Table B holds the same points as the rows below and some others, measured another way and shuffled. Each row below is followed by which row of B it is.
B, 72 x 34:
[[-415   -7 -228 -172  -88 -129   12  -66   27   23  151   -9  445 -122
    52  -58  -30  -93  -47   46  494 -389 -229  272  206  156 -260  508
   420  127    7  -86  488 -133]
 [-269   37 -183 -315 -136  -15   51  218  -59  -67   78   96  268 -158
  -178   59  128  -94  108 -128 -138  -98 -285  -62  258  162   54  357
   153 -110  168   24  -36 -294]
 [-113   29 -171  172  -67  -46   14   24  -70  -77   51   40  163  -53
    20  138  -11   21 -128  -58  117  132  -33 -119   80   69 -137  -97
   -76  -96   11  111   41  151]
 [-170    2  -34 -143  -82  145   32  203  -86  -67   92  -33  -34  -11
  -102  242  -99   30   13 -278 -291  131 -229 -270  -12  122  111  -15
  -368 -265   24  -97 -252 -183]
 [ 100  -74 -192  -36  115  189 -109 -157 -351  -70  160  -17  168 -145
  -115  124   14  -29    3   95  136   86 -153  -70 -292   38  -92 -177
    41  -64  377 -176 -206  -82]
 [-107  -25  -87 -119    4   68  137 -170 -230  131 -120 -100   92   85
   130  247   -6  130  -98   -5   78 -115 -256 -102 -176   75  313  -80
  -225 -137   -3 -229 -226  -72]
 [-296  103 -173 -230 -151  -62  172  190  -40   62 -139   62  160  -32
    19   88   10   37  -31 -192  -96  -33 -273 -151  190  129  275  249
   -91 -194 -143   -6  -88 -202]
 [-423  -84  362 -233 -123  142   15  185  171   63  180 -215 -152  338
    73  210 -149   -1 -169 -394 -276  -72 -220  -68   78  268  -38  102
  -558 -125 -241 -476   60 -139]
 [-286 -188  182 -256 -240   47   42  175  148  -75  132   -2   46  196
   -66  131  291 -124 -196  -79 -223  -12  -86   30  385  254 -165  225
    30   -4  135 -346  185 -142]
 [ -48  117 -714  254 -108 -232  337 -271 -285  148 -554  169  315 -171
   402   44 -147  235 -334  249  770  123  -70 -148 -142 -128  456  -64
   161 -207 -281  281   36  184]
 [-187  -20 -415  -28 -265  -84  285   34  -61   16 -316  122   99  -64
   176  123  -38  111 -305   81  281  156  -89 -188  145   24  248  146
    66 -235 -189    2   92  -74]
 [-323 -369  646  361 -274  -10 -113  230  358 -307  353 -101  -93  580
   107  304  154 -360   45 -543 -476  143   41  111   66  206   83 -339
  -626  -60  444  456 -148  345]
 [-378  236  324  136   78 -143 -131  170  166  172  151  -75  151  288
   154 -145 -110  -29 -161 -461  -46   41  -49   44  156  235 -310  -43
  -430   68 -467 -134  228  293]
 [-390 -471  509  426 -236  -20  -58 -131  312 -186  293 -233  -19  627
   396  286  -97 -277 -125 -314  176 -105    9  339 -213  150   98 -282
  -492   39  297  283  145  388]
 [-290  109 -205  -16  -54 -135  100  -24  -36  119  -82    9  264  -19
   156    5  -88   63 -155  -69  302 -104 -165    3  103  105    7  167
    10  -42 -246  -35  188   36]
 [-276 -123   32  -85 -137  118 -123  256   97 -112  211   41  -14  116
    31 -140 -250 -208 -211 -258  119  312  -39   10  -56  165 -261  164
  -120 -111  -22 -244  259 -158]
 [-154  142 -305  168 -134 -169  149   44  -37  -10 -110   91  225 -146
    23  197  104  152 -198   13   99   72  -17 -221  355   67 -121  -13
    25 -114 -177  168  110  206]
 [ 152  476 -602 -262  274   47   26    2 -555  225 -190  159  319 -509
  -231  -78   17  294  -59  130   72  183 -245 -405    4   31 -107   16
   162 -161 -258 -359 -251 -189]
 [-161 -126  232  169  138   74 -193 -227  -76   15  300 -195  159  246
   163   62 -141 -105  -53 -158  266 -120 -113  218 -345  122 -178 -223
  -259   91  146 -137   54  200]
 [-177  220 -348   28  128  -73   17 -158 -227  121   36  -49  355 -243
    34   76 -161  168  -47   18  377 -199 -216  -58  -23   52 -172   73
    54  -23 -205  -51  114   58]
 [ -87   77 -131   40 -133  -16   73  237  -70  -91  -45  115   70  -54
   -95  171  112   23  -51 -197 -280  274  -78 -302  198   93   83 -103
  -210 -228   21  155 -226   27]
 [ -72   56 -306  -42  111   42   24 -197 -352   72  -37  -25  287 -134
    83   81 -168   46   80  -18  314 -115 -313  -27 -368   -3  294  -35
   -47 -132  130   50 -247 -105]
 [-149 -128 -102 -190  -94  109   61    9 -131  -17    2   -5   78   48
    33  104  -14  -57  -89  -43   58   35 -204  -41 -108  103  170   77
   -54 -144  160 -197  -96 -204]
 [ -81 -138   74  -81 -147   97   38  126  -45  -88   32   28  -10  141
   -44  192  197  -66 -125 -102 -254  197  -73 -143   84  141   81  -97
  -178 -138  209 -136 -179  -54]
 [-349  146  120  219  -68 -196   41   78  172  134  -24  -38  122  238
   238   23  -57   72 -308 -262  106   50   17  -26  255  173 -193  -52
  -317    3 -472  -41  290  345]
 [-134  538  -46   57  236 -181   -7  130 -199  261  -78   20  309  -93
   -64   25   80  223   79 -352 -310    1 -215 -289  211  138    7 -164
  -382  -67 -423   87 -305  231]
 [-442  101 -154  -85 -114 -158  157  -24   85  169  -71  -69  229   41
   220   59 -156  120 -246  -85  362 -249 -189   38  222  152  -71  317
   -22  -17 -452 -190  395    8]
 [ -11  400 -213 -340  248  136   41   32 -365  344 -134  -40   42 -162
   -91   11 -100  357 -265  -56  -97  135 -227 -406    8  143 -168  -10
  -273 -153 -566 -807 -141 -182]
 [  77  387 -465 -155   82    3  180  106 -396  210 -366  163  126 -275
   -71   57   22  309 -164  -21 -122  320 -179 -516   72   29  220  -94
  -163 -302 -374 -204 -366  -99]
 [-232  327 -498  -22   86 -223    3  -40 -182   78   47  110  592 -418
   -73  -77    7   75   67   49  398 -250 -220   17  250   63 -267  323
   412   51 -124  189  239   20]
 [ -65   28 -284 -102   24   28  -24  -52 -249  -60  120   40  327 -239
  -151  126   99  -26   93   52   92 -101 -223  -36   19   71  -68   89
   198  -50  290   36  -94 -121]
 [ -49   11 -130  -51 -113   55   44  214 -151 -122  -18  112   75  -63
  -135  172  116  -44   57 -192 -318  249 -156 -275   49   78  243  -98
  -200 -262  228  178 -387  -98]
 [-216  -68 -256 -207  -64   66   98 -101 -156   42  -14  -40  182  -68
    86  100 -122   26 -109   46  324 -145 -260   14 -111   83  101  213
    75 -103   22 -233   80 -227]
 [-201  -62  -16  -98  -44   36    3  -22  -73   32   46  -27  142  102
    83   39  -23  -52 -125  -80  141  -20 -155   39  -56  124   11   68
   -58  -40   42 -205   53  -70]
 [-359 -180  205  437 -120  -14 -213  102  275 -184  356  -76   21  303
   255  -67 -422 -247 -254 -368  390  260  131  176 -175  123 -430 -127
  -340   -3  -84  130  459  331]
 [-135  165   83   70  200  -19 -151  -58 -151  101  196  -80  275   38
    -7   16    2    8   38 -193   15  -92 -169   26  -75  144 -203 -140
  -197   60  -23  -84  -62  165]
 [ 228   24  -69  440  120  135  -92  -95 -292  -79   36  -12  -66   31
    19  263  -53  126 -191  -70  -54  506  104 -356 -306  -20  -88 -730
  -494 -206   86   53 -382  382]
 [-297 -123   24 -183 -186   84  -24  231   94 -102  165   21   38   79
   -34    3  -57 -154 -147 -188  -13  127 -117   -3  123  182 -163  229
   -43 -102   45 -223  192 -196]
 [   3  153  -97  263  111  -13  -45  -28 -210   43  -16   22  129   11
    77   73 -102   76  -96 -175   53  266  -42 -203 -181   36    9 -366
  -343 -134  -92  107 -219  256]
 [-243  210 -492 -126 -237 -310  392  -19  -59  126 -344  134  402 -261
     4  286  413  277 -192  236   95 -285 -150 -196  735  104   74  335
   377  -55 -251   62  177   30]
 [-209   37 -156  178   83   27 -184   -7  -74  -37  237  -22  216  -52
   112 -150 -440 -110  -82 -204  486  134  -89   85 -316   62 -294   -9
  -100  -39  -80   23  234   75]
 [-116  104 -201  115  118  -40   55 -212 -275  126  -90  -73  255  -10
   190  135 -192  110   32 -107  288 -126 -266  -40 -344   -2  339 -169
  -250 -118  -44  145 -248   96]
 [  17  -94 -138   -3   -1  123   14 -125 -219  -21   30  -29   61  -11
     3  194   52   62 -195  104  122  114  -73 -115 -100   67  -73 -172
   -55  -96  138 -264  -71    0]
 [ -29   33 -255  192  -31  -30  -17  -18 -157  -91   39   75  206 -128
    -8  110    2    6  -76  -11  158  175  -29 -128  -14   28 -101 -147
    -3  -99  118  178  -41  142]
 [ 226  129 -375 -270  181  169  147 -263 -580  163 -197  -17  164 -268
  -154  335  250  304  -37  275  -82  -57 -294 -343 -126   18  237 -195
    14 -165  152 -408 -520 -184]
 [ 132 -182 -101  486 -127   66  -86   69 -107 -355  165   96   17   -3
   -65  292   72 -128  -14 -113 -115  486  127 -232 -126  -26  -41 -539
  -249 -214  496  522 -312  320]
 [-238  -16 -226  111 -142  -34  -23   87   61 -107  139   52  165  -92
    23    9 -140  -36 -248  -31  331  149   27  -36  164  104 -417  129
   103  -49 -101  -40  399   66]
 [-203  260 -288  -72  -29 -113  142   42 -100  187 -175   44  195 -116
    65   32  -21  225 -289  -15  159   39 -110 -214  279  116 -139  133
   -16  -92 -466 -267  179   37]
 [ -66  -29 -223  -83    6   96   60  -91 -254   36  -72  -16  112  -28
    86  113 -134   43  -80  -18  193   54 -222 -104 -268   38  226  -51
  -126 -177   60 -123 -179 -124]
 [-186 -112 -107  136  -53  -37  -30 -109  -63  -92  143  -22  254   19
    94   91  -46 -108  -19  -42  301  -80 -117  113  -95   66  -33  -11
    33  -13  227  160   83   93]
 [  17  -23 -220   55   -3   50   14  -80 -245  -70   37   43  181 -124
   -57  193   89   29  -42   55   74   81 -105 -133  -59   42   -3 -148
     8 -105  243   32 -168   26]
 [-151   60  288  -49  244   51 -290  -10 -147   31  379  -90  321  118
   -89  -75   73 -216  248 -314 -138 -163 -260  199 -193  187 -135  -85
  -167  125  319  -32 -185   33]
 [-173  -52 -102  -93 -171   42    9  239  -22 -162  117   91  111  -57
  -136  130   81 -114   32 -178 -205  139 -140 -137  160  122    9   94
   -47 -173  225  101 -106 -140]
 [ -10 -216 -451   81 -104   67  114 -238 -302 -145  -71   50  241 -144
   121  195 -108  -53    5  171  481   -3 -188   12 -368  -75  364  -46
   161 -178  440  260 -171 -105]
 [-478 -421  586  151 -302  -66 -107  175  385 -299  435 -113  130  498
    83  236  210 -458  207 -464 -302 -231 -126  359  153  245  107   26
  -277   65  603  494   13  149]
 [-214 -567  313  399 -397   70  -49   98  273 -454  312  -44 -111  411
   139  347   61 -362 -102 -234  -79  252  124  112  -52   98   30 -287
  -304 -122  621  444   17  246]
 [ 198  216 -674 -120  220   62  191 -383 -679  208 -332   26  322 -395
    20  221  -30  343    1  310  360  -96 -357 -285 -374 -106  452 -169
    87 -219   38 -103 -496 -135]
 [-181  -49 -553  117 -221 -112  256  -97 -135  -49 -260   93  227 -166
   216  173 -166   92 -167  108  512   22 -141 -113  -52  -51  331   99
   114 -233  -34  294   53  -12]
 [-313  117 -157  137 -134 -235   95   56   86   39  -47   66  299   -7
   129   23   49   26 -180  -86  223  -50  -46    3  327  121 -135  141
    62    5 -218  152  289  199]
 [   6   84 -134  341  122   -9  -23 -207 -215   78  -30  -51  132   44
   193  125 -149  135 -219  -26  308  168    2 -122 -250   10  -77 -403
  -285  -78 -147   -5  -59  339]
 [  38   19  -93  121 -113   93   58  170  -84  -57  -75   71 -142   48
   -23  179   44  110 -364  -80 -186  537  102 -404  118   92 -154 -300
  -322 -237 -147 -225  -98  120]
 [-206    4 -200   20   19  -34  -68 -120  -84  -21  192  -27  335 -115
    21   19  -57  -36  -87   45  400 -158 -113  120   34  105 -330  144
   206   68   62  -75  292   32]
 [-129   85 -239 -256  -90   -7   76  167 -159    5  -72  143  211 -138
  -120   21  166  -26  -12  -52 -112   77 -209 -150  192  117   99  204
   126 -136   77  -70 -109 -226]
 [-131 -284  184   89  -40  143 -207  -10  -22 -252  433  -76  131  125
   -81  160   50 -276  103 -152  -24   -7  -92  156 -152  129 -195 -123
   -76   23  576   83  -54   26]
 [-393  -57 -182 -263  -89   35   55    0  -54  -24  159  -99  255  -94
    15  153 -217  -53  132 -150  203 -373 -407   87  -60  114  145  381
    12 -103   93   -2   52 -307]
 [  22 -105  -71  326 -187  -36   39  104  -41 -222    3  129   51   50
   -15  251  221  -62 -115  -85 -168  375   93 -216  132   44   38 -348
  -160 -170  294  372 -204  268]
 [ -48 -199 -175 -119 -143  219   29  -18 -100  -89   82  -23  -89  -17
   -10  169  -70   41 -387  145  206  252    6 -160  -13  101 -296    7
    18 -142   39 -542  199 -145]
 [-164   40   70  182 -191 -144  136  146   82  -51  -60   42   71  134
    13  312  311   67 -144 -169 -331  123   14 -228  423  139   25 -189
  -264 -113  -44  204 -100  287]
 [-224 -224  -61   95 -231    6   16   28   94 -188  161    5   96   63
    51  160   22 -121 -195   -6  191   72   14   42  131  116 -217   64
    59  -46  181    8  263   46]
 [-220 -566  561  185 -349  201  -78  191  285 -354  332 -114 -284  572
    86  341  103 -347 -136 -347 -373  294   72   51  -58  194   48 -304
  -535 -136  532   72 -101  117]
 [ -56  129   17  103 -103   -8   40  323  -30  -48  -63  110  -44   75
   -70  147  104   39 -129 -310 -440  452    0 -390  208  120   45 -253
  -427 -252 -113   81 -284  125]
 [-185  324 -196  -20  149 -118   78  -73 -228  254 -140  -34  289  -72
   115   33 -124  198  -30 -159  136 -119 -273 -138  -56   73  167  -27
  -226  -88 -358  -41 -129   71]]
Rows of B count from 0, top down.

[ 398    4  285   90 -177   71  -18   86 -413  233  320  354  131 -150
 -156 -147    5  -23 -253   -6 -239 -412 -175 -104   33  -12 -187   19
  -49 -318]
13
[-195 -270 -190  -44  125    1    0 -134   59   38 -436    1 -128  -47
    9 -251 -235  162  -10   19  -96  256  102  136 -317  256    5   63
   79  310]
21
[-115  -10  -34 -141  -14    7 -190 -219   43 -110 -332 -142 -231   23
   39  129  -25  -31  154   14   12  209  140  170  142 -148   90 -106
  -95   64]
23
[ -87 -333  -46  -10  141   -1  -27  -36 -189  124  102  150  -66  -37
   87  102 -129   67  -16  -30  -50   41  101  166 -353  260 -176   47
   46 -190]
49
[  -9  280  -30 -135  -50   -2 -108 -223  133 -188 -517 -161 -177  -86
 -111  -46  -34  -99  198   36  -10  116   32    4  337 -406  180  -76
 -133  289]
3
[-149   89 -192 -145  111  -68  106 -215    9 -129 -278  -76 -180  -62
  -17 -106 -110   26  160   59   16  188   71  186  -75 -130  214    0
  -12  249]
22
[ 239  419  339 -148 -585 -245 -167  -15 -527 -163   68   69  156 -171
 -242    3  100 -114 -166   41  -42 -410 -112 -635  437 -231   39 -130
 -201   49]
24
[ -11 -414   29   22  186  228 -117 -171   48  139 -165   79 -266   97
  102  111  -44   24  -16  -42  -41  176  125  407 -172   85  -93   -2
   -6 -195]
50
[ 300  826  389   38 -383 -377   -3  190 -532 -378  195  -26  200 -320
 -381  187 -278 -299   93  178   27 -450  -82 -821  544 -492  333   -7
 -142  -51]
12
[-114 -368  188    8  100  338  -80   79  305   15  -37  356  130  196
  -86  272   64 -392 -139  -59 -105 -544  116 -280  250 -799  384  552
 -320 -365]
45
[ 128 -502  175 -126 -223  161 -459 -297 -234  274 -191   69 -245   56
  176  157  315  148 -187 -176  -37  180   56  287  -86  483 -730 -369
  -67 -150]
16
[ 146   44  -34  -15   10   70  -83 -157  -69  121 -212  -13 -169 -116
  -12 -255 -121  111   52   34 -212  172  -32  374   16   60  -71 -151
   29   26]
5
[ -32  245   53 -271 -372 -226 -119 -174 -297 -191 -128  -67  -15  -74
  -87  -10  100  -16  -13   33    6  -78   -4 -240  248 -181  114 -146
 -151  205]
47
[ -57   89 -146 -163   55  -87  312 -254 -129 -127 -182   55 -153  -75
  -89 -238   -7   57    7   43   91   58  -28  118 -180 -124  257   29
    0  345]
32
[-277 -841 -323 -120  281  242  -40 -288  169  339 -383  162 -226  122
  235 -285   49  299 -146 -138 -150  357  123  616 -654  529 -351   47
   98  149]
53
[-111 -176   28  -25 -146 -134 -217   41 -274   51   -4  -37  -40    3
   40  -66 -328  161  -91  108 -216  142  134   57 -104  302  144  -22
   55 -136]
18
[   0 -143  121   34   33 -142 -114  -75 -329  -99 -122    0 -137 -154
   -1  384 -141  -22   65  -70  252  139  141 -251 -269  414 -440 -150
   48   46]
54
[ 211 -175    7  -60  -28  187  308  -72 -120  255   86  562  217 -108
 -186 -463  275  -41 -349 -109 -204 -574 -256 -118 -175 -259 -123  283
 -118   75]
9
[ -23  -59  122   11  117   96  157   43  -12  -78  136  278   63   21
 -133  186  -37 -274  -37    7   14 -401   37 -212   50 -547  337  364
 -163 -223]
43
[ -59   26  -99  -26  270 -275  402  -63 -535 -112  478  142  -97 -193
   33  277 -169    7  155   18  257   10   59   82 -586  251  -88  -17
  138 -127]
0
[-378 -495 -110  -94  124  -45 -246 -105  -27  -21 -191 -110 -227  131
  205  282 -245  103   66    8   12  380  329  225 -302  344   34   13
   41 -103]
63
[ 158  390  258  205  108 -115  161  233 -251 -222  294  102   70 -172
 -243  281 -456 -304  152  169   19 -323   46 -364  167 -462  466  252
  -45 -333]
35
[-264  210 -165 -119  262 -221  242 -184  -48 -399 -220 -112 -179 -143
  -51  340 -165 -166  349   18  383  153  166 -173 -174 -201  161   49
  -17  310]
1
[-247  -28 -316 -190   95 -242   49 -246 -165  -93 -313 -131 -175 -175
   71  -95 -137  197  174  -10   79  382  100  153 -389  403 -204 -175
  113  409]
64
[ 163   65  213  -60 -217  158 -481 -234   97  -34 -575 -147 -232  -33
  -44  142   97 -104   81  -61  -38  135   56   -6  472 -180 -244 -247
 -185   67]
70
[-140  304 -141 -221  -89 -242   -9 -234  -90 -271 -464 -155  -94 -209
  -94  -21  -18  -26  210   -6  150  153   33 -233   60  -71  -67 -150
  -63  521]
6
[-154 -497  111 -131 -119  197 -397 -141  116   75 -308   95  -83  170
   89  256  174  -91 -138 -131  -64  -55  167  -58  112 -103 -157   75
 -215 -134]
65
[ -25   15  -51 -150 -118   96 -381 -306  185  -15 -714 -231 -266  -29
   26 -108   14   65  130  -25 -121  353   83  222  278  -26 -149 -243
  -92  287]
28
[-234  347 -122 -105  239 -188  294  -93   27 -428 -132  -47  -59 -126
 -140  281 -191 -282  334   63  270  -71  127 -274   27 -569  450  213
  -93  220]
62
[  82   92  157 -195 -283  170 -322 -206   97  -19 -271  -28 -118  107
  -45   12  213 -148  -18    6 -192 -121    7  125  596 -595  241  -62
 -288 -114]
60
[-107 -330  -19 -230 -146  -30 -196 -260 -269   84  -19   24 -173   65
  160  110  192  125  -85  -79   -9  142   96  247 -160  271 -250 -204
  -57  -64]
46
[   0   19  139  -71  -60    8   52  -13 -112 -102   83  199   66    2
 -125  149   36 -219  -56    5    9 -357   20 -265  142 -460  261  216
 -184 -139]
2
[  53  118  -63 -244 -106   18  209 -269  -90  -43 -135  212    7  -86
 -134 -235  319  -74  -77  -67    6 -269 -149  -57   51 -390   30   48
 -173  285]
10
